Below are the code and all the weights of a small trained network. Each question names an input and a class and asks about switching units off, where a switched-off unit gives its printed mean instead of its output.

import numpy as np


def w(rows, s, z=0):
    codes = np.array(rows[::2]) - 128.0
    scale = np.full(codes.shape[1], s)
    scale[-1] = z or s
    return codes * scale


def norm(h):
    return h / np.sqrt((h * h).mean(-1, keepdims=True) + 1e-5)


def f(y):
    return np.maximum(y, 0)


def log_softmax(a):
    a = a - a.max(-1, keepdims=True)
    return a - np.log(np.exp(a).sum(-1, keepdims=True))


def net(x, mask):
    res = np.array(x, float).reshape(1, 2) / 4 @ E
    u = 0
    for l in range(2):
        y = f(norm(res) @ A[l][:, :-1].T + A[l][:, -1])
        res = res + np.where(mask[u : u + 6], y, B[l][:, -1]) @ B[l][:, :-1]
        u += 6
    return log_softmax(norm(res)[-1] @ U[:, :-1].T + U[:, -1])


A, B = {}, {}
E = w([
[250,128,78,88,90,109,207,91],'x0',
[199,124,191,104,118,115,54,50],'x1',
],0.002)
A[0] = w([
[81,151,127,146,149,172,131,171,109],'0.n1',
[173,145,129,99,122,135,114,85,80],'0.n2',
[188,127,163,113,114,105,109,41,150],'0.n3',
[253,103,125,90,76,98,154,85,127],'0.n4',
[168,146,151,88,115,120,92,41,9],'0.n5',
[141,117,87,133,126,98,188,178,70],'0.n6',
],0.0049,0.0015)
B[0] = w([
[202,116,150,75,99,89,138,54,182],'0.n1',
[3,96,179,26,122,104,133,191,177],'0.n2',
[132,70,214,194,62,174,161,179,223],'0.n3',
[170,157,126,167,238,165,44,71,255],'0.n4',
[113,22,238,212,83,210,121,166,197],'0.n5',
[99,145,142,100,44,146,154,134,177],'0.n6',
],0.0041,0.0058)
A[1] = w([
[124,219,144,105,190,152,170,108,5],'1.n1',
[198,106,142,123,134,73,81,55,2],'1.n2',
[253,180,17,172,166,196,174,117,79],'1.n3',
[48,78,197,127,203,39,32,99,82],'1.n4',
[182,220,68,134,181,213,127,73,79],'1.n5',
[184,119,135,177,228,160,46,75,208],'1.n6',
],0.003,0.00078)
B[1] = w([
[200,113,85,132,113,98,134,170,139],'1.n1',
[47,153,105,171,203,165,92,204,166],'1.n2',
[163,115,133,179,158,65,25,115,176],'1.n3',
[208,163,78,87,212,142,115,94,254],'1.n4',
[188,142,60,212,129,58,91,182,165],'1.n5',
[33,126,114,74,21,96,254,156,250],'1.n6',
],0.0035,0.0032)
U = w([
[151,38,242,199,115,225,103,133,249],'0',
[79,136,97,67,21,94,226,133,128],'1',
[111,191,99,46,255,107,82,90,74],'2',
[223,165,37,227,113,45,96,160,8],'3',
],0.0098,0.0016)

Each question gives the input, the list of numbers given to net, and the class t.
The units are the neurons (one row each of A and B). Each row of codes is followed by its name. A weight is (code - 128) times the scale printed after its matrix; where a second scale follows, it is the last column's (A, B and U).
mask holds one flag per neuron, layer by layer. A switched-off neuron (its flag False) gives its mean, the last column of its row in B, instead of its output. The means were averaged over made-up inputs and are rounded, as every weight is.
A unit's drop is (log p(t) with every unit on - log p(t) with that unit switched off) / (log p(t) with every unit on - log p(t) with every unit switched off).
The circuit of an input: a set's keep is (log p(t) with only the set's units on - log p(t) with every unit switched off) / (log p(t) with every unit on - log p(t) with every unit switched off). Starting from all 12 units, units are removed one at a time, each time the one whose removal leaves the highest keep (on an exact tie, the one counted first), for as long as the keep stays at least 0.8.
units of the circuit, in order: the units of the circuit, biggest drop first
most important unit: the unit with the biggest drop
top k neurons: the k neurons with the biggest drops, biggest first
top k neurons in layer l: the k neurons of layer l with the biggest drops, biggest first
drop when u is switched off: that unit's drop, to one decimal
input [-3,-2], class 2: most important unit -> 0.n3
input [4,-6], class 1: top 3 neurons -> 0.n4; 0.n6; 1.n4
input [-2,-2], class 2: top 2 neurons in layer 1 -> 1.n6; 1.n2
input [4,-1], class 3: units of the circuit, in order -> 0.n4; 0.n5; 1.n5
input [-6,-7], class 2: units of the circuit, in order -> 0.n3; 0.n5
input [4,-5], class 3: top 3 neurons -> 0.n2; 0.n5; 0.n3
input [6,-8], class 3: top 2 neurons -> 0.n2; 0.n3
input [-4,-7], class 1: top 2 neurons -> 0.n4; 0.n5
input [-4,-5], class 2: top 3 neurons in layer 0 -> 0.n3; 0.n5; 0.n6
input [3,-4], class 3: top 2 neurons in layer 1 -> 1.n6; 1.n3
input [-3,-3], class 2: top 4 neurons -> 0.n3; 0.n5; 0.n6; 1.n6
input [1,-1], class 3: top 2 neurons -> 0.n5; 0.n3
input [-8,0], class 2: top 3 neurons -> 0.n3; 0.n5; 1.n4
input [0,-4], class 1: most important unit -> 0.n4
input [-7,-7], class 2: top 4 neurons in layer 0 -> 0.n3; 0.n5; 0.n1; 0.n6
input [3,-5], class 1: top 2 neurons in layer 0 -> 0.n4; 0.n6
input [-7,4], class 2: top 3 neurons -> 0.n3; 0.n5; 1.n4
input [-3,-7], class 1: top 2 neurons -> 0.n4; 0.n5
input [2,-5], class 1: top 2 neurons -> 0.n4; 0.n6
input [1,-7], class 1: drop when 0.n4 is switched off -> 2.3
input [6,-4], class 3: drop when 1.n5 is switched off -> 0.0
input [-8,4], class 2: drop when 0.n5 is switched off -> 0.4
